Here is a tiny trained network, its code and every weight. The questions are about switching its units off for an input and a class, where a switched-off unit gives its printed mean instead of its output.

import numpy as np


def w(rows, s, z=0):
    codes = np.array(rows[::2]) - 128.0
    scale = np.full(codes.shape[1], s)
    scale[-1] = z or s
    return codes * scale


def norm(h):
    return h / np.sqrt((h * h).mean(-1, keepdims=True) + 1e-5)


def f(y):
    return y / 2 * (1 + np.tanh(0.7978845608 * (y + 0.044715 * y**3)))


def log_softmax(a):
    a = a - a.max(-1, keepdims=True)
    return a - np.log(np.exp(a).sum(-1, keepdims=True))


def net(x, mask):
    res = np.array(x, float).reshape(1, 8) / 4 @ E
    u = 0
    for l in range(4):
        y = f(norm(res) @ A[l][:, :-1].T + A[l][:, -1])
        res = res + np.where(mask[u : u + 8], y, B[l][:, -1]) @ B[l][:, :-1]
        u += 8
    return log_softmax(norm(res)[-1] @ U[:, :-1].T + U[:, -1])


A, B = {}, {}
E = w([
[126,131,123,129,137,122],'x0',
[126,130,126,129,132,124],'x1',
[129,128,127,127,130,129],'x2',
[92,138,200,175,190,191],'x3',
[128,126,130,127,124,132],'x4',
[128,127,129,128,125,130],'x5',
[168,238,144,134,108,162],'x6',
[139,129,57,248,98,160],'x7',
],0.012)
A[0] = w([
[115,118,93,125,80,108,133],'0.n0',
[141,119,125,100,115,124,187],'0.n1',
[135,112,126,136,110,171,110],'0.n2',
[150,124,93,164,128,158,131],'0.n3',
[96,133,168,164,177,166,190],'0.n4',
[137,132,75,92,87,100,2],'0.n5',
[199,253,135,118,118,153,207],'0.n6',
[146,116,82,229,104,152,204],'0.n7',
],0.015,0.0054)
B[0] = w([
[154,100,162,120,84,81,160],'0.n0',
[174,150,144,75,159,59,157],'0.n1',
[124,134,121,107,207,111,134],'0.n2',
[118,127,64,198,157,170,169],'0.n3',
[117,127,226,160,196,254,214],'0.n4',
[172,173,200,168,199,241,153],'0.n5',
[7,179,126,55,33,141,249],'0.n6',
[144,178,20,232,198,104,250],'0.n7',
],0.0071,0.011)
A[1] = w([
[232,73,197,98,184,129,27],'1.n0',
[124,98,209,121,162,105,2],'1.n1',
[126,110,37,114,66,144,61],'1.n2',
[122,167,5,72,99,55,153],'1.n3',
[213,98,151,128,187,157,62],'1.n4',
[131,125,156,133,171,125,112],'1.n5',
[232,61,99,222,196,122,66],'1.n6',
[220,202,98,166,88,180,98],'1.n7',
],0.011,0.0037)
B[1] = w([
[51,64,8,91,125,118,182],'1.n0',
[28,88,127,110,129,158,166],'1.n1',
[169,148,218,195,76,105,159],'1.n2',
[254,141,89,156,77,120,255],'1.n3',
[154,21,91,114,71,139,146],'1.n4',
[85,71,167,79,106,138,149],'1.n5',
[215,53,227,99,188,97,242],'1.n6',
[33,165,133,182,106,108,196],'1.n7',
],0.009,0.0059)
A[2] = w([
[152,161,1,205,201,90,115],'2.n0',
[145,59,39,116,134,3,33],'2.n1',
[126,171,86,182,102,238,36],'2.n2',
[131,79,164,45,168,103,59],'2.n3',
[140,108,163,44,106,29,26],'2.n4',
[140,79,144,186,189,84,80],'2.n5',
[141,83,149,156,189,134,5],'2.n6',
[191,84,13,79,111,125,46],'2.n7',
],0.0094,0.003)
B[2] = w([
[81,90,199,8,44,142,253],'2.n0',
[101,125,152,151,80,77,212],'2.n1',
[78,165,116,206,153,122,193],'2.n2',
[83,149,125,177,97,112,189],'2.n3',
[110,153,53,108,98,138,194],'2.n4',
[202,124,103,120,158,155,191],'2.n5',
[137,89,110,131,196,91,159],'2.n6',
[65,103,150,133,104,91,179],'2.n7',
],0.012,0.0057)
A[3] = w([
[79,55,155,136,190,163,117],'3.n0',
[35,179,162,75,74,160,108],'3.n1',
[73,59,166,121,188,191,98],'3.n2',
[76,187,253,147,170,205,134],'3.n3',
[241,31,67,184,127,171,17],'3.n4',
[77,147,83,157,95,78,5],'3.n5',
[153,221,142,114,79,119,206],'3.n6',
[96,10,127,76,154,114,162],'3.n7',
],0.012,0.0029)
B[3] = w([
[158,184,52,90,136,193,220],'3.n0',
[193,86,161,141,159,128,254],'3.n1',
[179,124,101,121,67,191,231],'3.n2',
[71,95,157,95,119,3,251],'3.n3',
[145,141,214,120,145,104,197],'3.n4',
[142,138,107,174,106,97,170],'3.n5',
[155,104,90,96,202,161,214],'3.n6',
[90,126,95,161,130,140,222],'3.n7',
],0.014,0.0089)
U = w([
[82,90,60,122,41,51,203],'0',
[65,64,66,69,110,217,71],'1',
[197,202,95,29,117,130,250],'2',
[71,134,235,47,146,109,127],'3',
[207,91,210,188,101,52,57],'4',
[178,95,164,193,202,216,125],'5',
[183,229,53,204,50,127,37],'6',
[6,219,153,203,151,145,148],'7',
],0.021,0.0019)

Each question gives the input, the list of numbers given to net, and the class t.
The units are the neurons (one row each of A and B). Each row of codes is followed by its name. A weight is (code - 128) times the scale printed after its matrix; where a second scale follows, it is the last column's (A, B and U).
mask holds one flag per neuron, layer by layer. A switched-off neuron (its flag False) gives its mean, the last column of its row in B, instead of its output. The means were averaged over made-up inputs and are rounded, as every weight is.
A unit's drop is (log p(t) with every unit on - log p(t) with that unit switched off) / (log p(t) with every unit on - log p(t) with every unit switched off).
The circuit of an input: a set's keep is (log p(t) with only the set's units on - log p(t) with every unit switched off) / (log p(t) with every unit on - log p(t) with every unit switched off). Starting from the 12 units with the biggest drops (on a tie, the unit counted first), units are removed one at a time, each time the one whose removal leaves the highest keep (on an exact tie, the one counted first), for as long as the keep stays at least 0.8.
circuit, biggest first: the units of the circuit, biggest drop first
top k neurons: the k neurons with the biggest drops, biggest first
top k neurons in layer l: the k neurons of layer l with the biggest drops, biggest first
drop of u: that unit's drop, to one decimal
input [-6,7,-8,1,0,8,-3,-3], class 1: top 2 neurons -> [0.n6 1.n1]
input [-2,-8,5,3,3,-1,1,2], class 7: circuit, biggest first -> [2.n2]
input [5,1,-6,0,7,7,8,0], class 2: circuit, biggest first -> [0.n6 3.n6 3.n1]
input [1,1,1,-7,-8,5,0,-5], class 0: top 3 neurons -> [0.n6 1.n0 2.n7]
input [5,8,-6,1,-2,-4,0,-7], class 1: top 2 neurons -> [0.n6 0.n7]
input [-7,3,8,4,7,-5,-5,1], class 5: top 3 neurons -> [0.n6 2.n0 3.n4]
input [7,7,-6,6,-4,5,7,-2], class 3: top 2 neurons -> [3.n3 0.n7]
input [4,-7,3,-7,1,7,-3,1], class 4: top 3 neurons -> [1.n6 0.n4 0.n6]
input [5,0,0,0,0,-4,-8,-6], class 0: top 2 neurons -> [0.n4 0.n5]
input [4,1,-3,6,-1,5,0,-6], class 1: top 2 neurons -> [0.n6 3.n2]
input [5,-1,-2,4,-7,3,0,-3], class 1: top 2 neurons in layer 3 -> [3.n2 3.n0]
input [-1,-6,0,6,-6,-4,8,0], class 3: top 2 neurons in layer 3 -> [3.n3 3.n1]
input [1,-5,1,2,-6,-3,-6,7], class 5: top 2 neurons -> [1.n6 0.n6]
input [5,-8,-6,2,7,8,-5,6], class 5: circuit, biggest first -> [0.n6]
input [5,-4,2,-1,-8,-7,0,-8], class 0: top 2 neurons -> [0.n6 0.n4]
input [-6,-3,-1,4,0,1,5,0], class 3: top 2 neurons in layer 0 -> [0.n7 0.n6]
input [1,5,-6,6,6,-5,-1,-5], class 1: drop of 0.n6 -> 0.6
input [0,-4,-7,4,5,5,4,-1], class 3: drop of 3.n3 -> 0.3
input [-5,-3,-6,7,-7,-6,-3,-6], class 1: drop of 0.n6 -> 0.3
input [-7,-1,8,6,2,-3,-5,-6], class 1: top neuron in layer 0 -> [0.n6]
